Below are the code and all the weights of a small trained network. Each question names an input and a class and asks about switching units off, where a switched-off unit gives its printed mean instead of its output.

import numpy as np


def w(rows, s, z=0):
    codes = np.array(rows[::2]) - 128.0
    scale = np.full(codes.shape[1], s)
    scale[-1] = z or s
    return codes * scale


def norm(h):
    return h / np.sqrt((h * h).mean(-1, keepdims=True) + 1e-5)


def f(y):
    return np.maximum(y, 0)


def log_softmax(a):
    a = a - a.max(-1, keepdims=True)
    return a - np.log(np.exp(a).sum(-1, keepdims=True))


def net(x, mask):
    res = np.array(x, float).reshape(1, 5) / 4 @ E
    u = 0
    for l in range(3):
        y = f(norm(res) @ A[l][:, :-1].T + A[l][:, -1])
        res = res + np.where(mask[u : u + 6], y, B[l][:, -1]) @ B[l][:, :-1]
        u += 6
    return log_softmax(norm(res)[-1] @ U[:, :-1].T + U[:, -1])


A, B = {}, {}
E = w([
[178,85,104,139,118,239,253,122],'x0',
[94,74,91,151,93,188,80,157],'x1',
[212,142,197,111,155,145,83,114],'x2',
[69,110,221,138,104,83,125,114],'x3',
[175,155,89,211,49,132,109,166],'x4',
],0.0024)
A[0] = w([
[131,57,60,27,185,251,106,133,2],'L0N1',
[78,42,176,99,165,193,171,147,94],'L0N2',
[49,107,164,89,163,103,238,93,91],'L0N3',
[107,125,213,44,162,80,42,113,41],'L0N4',
[32,54,230,197,48,161,38,169,57],'L0N5',
[51,98,3,81,147,151,108,148,63],'L0N6',
],0.0031,0.0021)
B[0] = w([
[155,151,159,254,88,112,144,113,199],'L0N1',
[152,121,90,66,119,153,154,110,216],'L0N2',
[126,115,160,34,143,157,110,160,237],'L0N3',
[139,158,148,167,215,142,61,44,240],'L0N4',
[119,130,51,45,104,76,155,104,252],'L0N5',
[129,151,111,226,93,60,158,101,203],'L0N6',
],0.0045,0.0022)
A[1] = w([
[71,105,166,162,31,78,103,144,21],'L1N1',
[150,99,150,177,132,245,184,159,37],'L1N2',
[90,134,211,117,186,91,52,138,6],'L1N3',
[119,139,255,151,174,104,56,115,35],'L1N4',
[84,87,124,106,107,151,72,126,116],'L1N5',
[206,169,202,112,75,69,143,141,73],'L1N6',
],0.0036,0.0017)
B[1] = w([
[64,126,56,109,61,49,140,209,190],'L1N1',
[186,116,253,172,128,185,129,74,237],'L1N2',
[157,162,177,186,244,173,54,38,237],'L1N3',
[95,176,88,206,217,99,54,49,254],'L1N4',
[180,156,121,72,99,112,183,129,179],'L1N5',
[45,107,80,231,64,133,195,70,201],'L1N6',
],0.0031,0.0019)
A[2] = w([
[92,82,52,169,106,202,170,238,59],'L2N1',
[211,142,9,144,80,195,2,183,94],'L2N2',
[114,120,133,112,142,137,120,137,34],'L2N3',
[165,179,24,184,189,101,157,139,1],'L2N4',
[68,214,115,111,127,36,126,168,148],'L2N5',
[244,196,134,88,184,150,179,138,110],'L2N6',
],0.0034,0.0015)
B[2] = w([
[180,202,170,157,179,113,41,73,219],'L2N1',
[63,151,237,4,171,116,124,156,243],'L2N2',
[123,128,127,122,130,124,131,135,128],'L2N3',
[52,103,116,125,72,71,122,77,193],'L2N4',
[202,114,114,206,99,178,159,161,250],'L2N5',
[57,76,57,121,45,111,143,126,249],'L2N6',
],0.0041,0.002)
U = w([
[106,96,136,5,146,148,174,114,135],'0',
[151,80,95,131,198,145,108,222,3],'1',
[117,166,158,146,225,103,44,74,161],'2',
[123,134,177,64,122,143,77,228,102],'3',
[194,110,143,194,104,220,178,110,151],'4',
[89,136,49,176,68,66,118,149,145],'5',
],0.011,0.0063)

Each question gives the input, the list of numbers given to net, and the class t.
The units are the neurons (one row each of A and B). Each row of codes is followed by its name. A weight is (code - 128) times the scale printed after its matrix; where a second scale follows, it is the last column's (A, B and U).
mask holds one flag per neuron, layer by layer. A switched-off neuron (its flag False) gives its mean, the last column of its row in B, instead of its output. The means were averaged over made-up inputs and are rounded, as every weight is.
A unit's drop is (log p(t) with every unit on - log p(t) with that unit switched off) / (log p(t) with every unit on - log p(t) with every unit switched off).
The circuit of an input: a set's keep is (log p(t) with only the set's units on - log p(t) with every unit switched off) / (log p(t) with every unit on - log p(t) with every unit switched off). Starting from the 12 units with the biggest drops (on a tie, the unit counted first), units are removed one at a time, each time the one whose removal leaves the highest keep (on an exact tie, the one counted first), for as long as the keep stays at least 0.8.
units of the circuit, in order: the units of the circuit, biggest drop first
top k neurons: the k neurons with the biggest drops, biggest first
top k neurons in layer l: the k neurons of layer l with the biggest drops, biggest first
drop when u is switched off: that unit's drop, to one decimal
input [2,-2,4,-7,6], class 0: units of the circuit, in order : (L2N2, L2N6)
input [0,3,3,-7,-7], class 4: units of the circuit, in order : (L0N1, L1N4)
input [5,1,2,-4,-7], class 4: units of the circuit, in order : (L0N1)
input [-4,-7,2,0,7], class 5: units of the circuit, in order : (L0N4, L1N6)
input [1,-7,8,-8,-1], class 5: top 2 neurons in layer 2 : (L2N6, L2N4)
input [2,3,3,3,4], class 3: top 2 neurons : (L2N2, L0N6)
input [-6,7,-4,3,-4], class 5: top 2 neurons : (L0N5, L0N6)
input [1,-5,6,-5,1], class 5: top 2 neurons : (L2N6, L1N6)
input [1,7,5,8,-4], class 0: top 2 neurons in layer 0 : (L0N5, L0N2)
input [1,-4,-7,-5,-5], class 5: top 3 neurons in layer 0 : (L0N6, L0N1, L0N5)
input [-6,6,5,-8,2], class 3: top 2 neurons : (L2N2, L0N4)
input [6,2,-4,-2,-8], class 4: top 2 neurons in layer 0 : (L0N1, L0N5)
input [4,6,3,5,-2], class 0: top 2 neurons in layer 0 : (L0N5, L0N2)
input [0,7,0,-4,7], class 3: units of the circuit, in order : (L2N2)
input [4,2,6,6,-1], class 0: drop when L0N5 is switched off : 0.2
input [-5,8,4,1,5], class 3: drop when L2N2 is switched off : 0.8
input [6,3,-4,8,-1], class 0: drop when L1N3 is switched off : 0.0
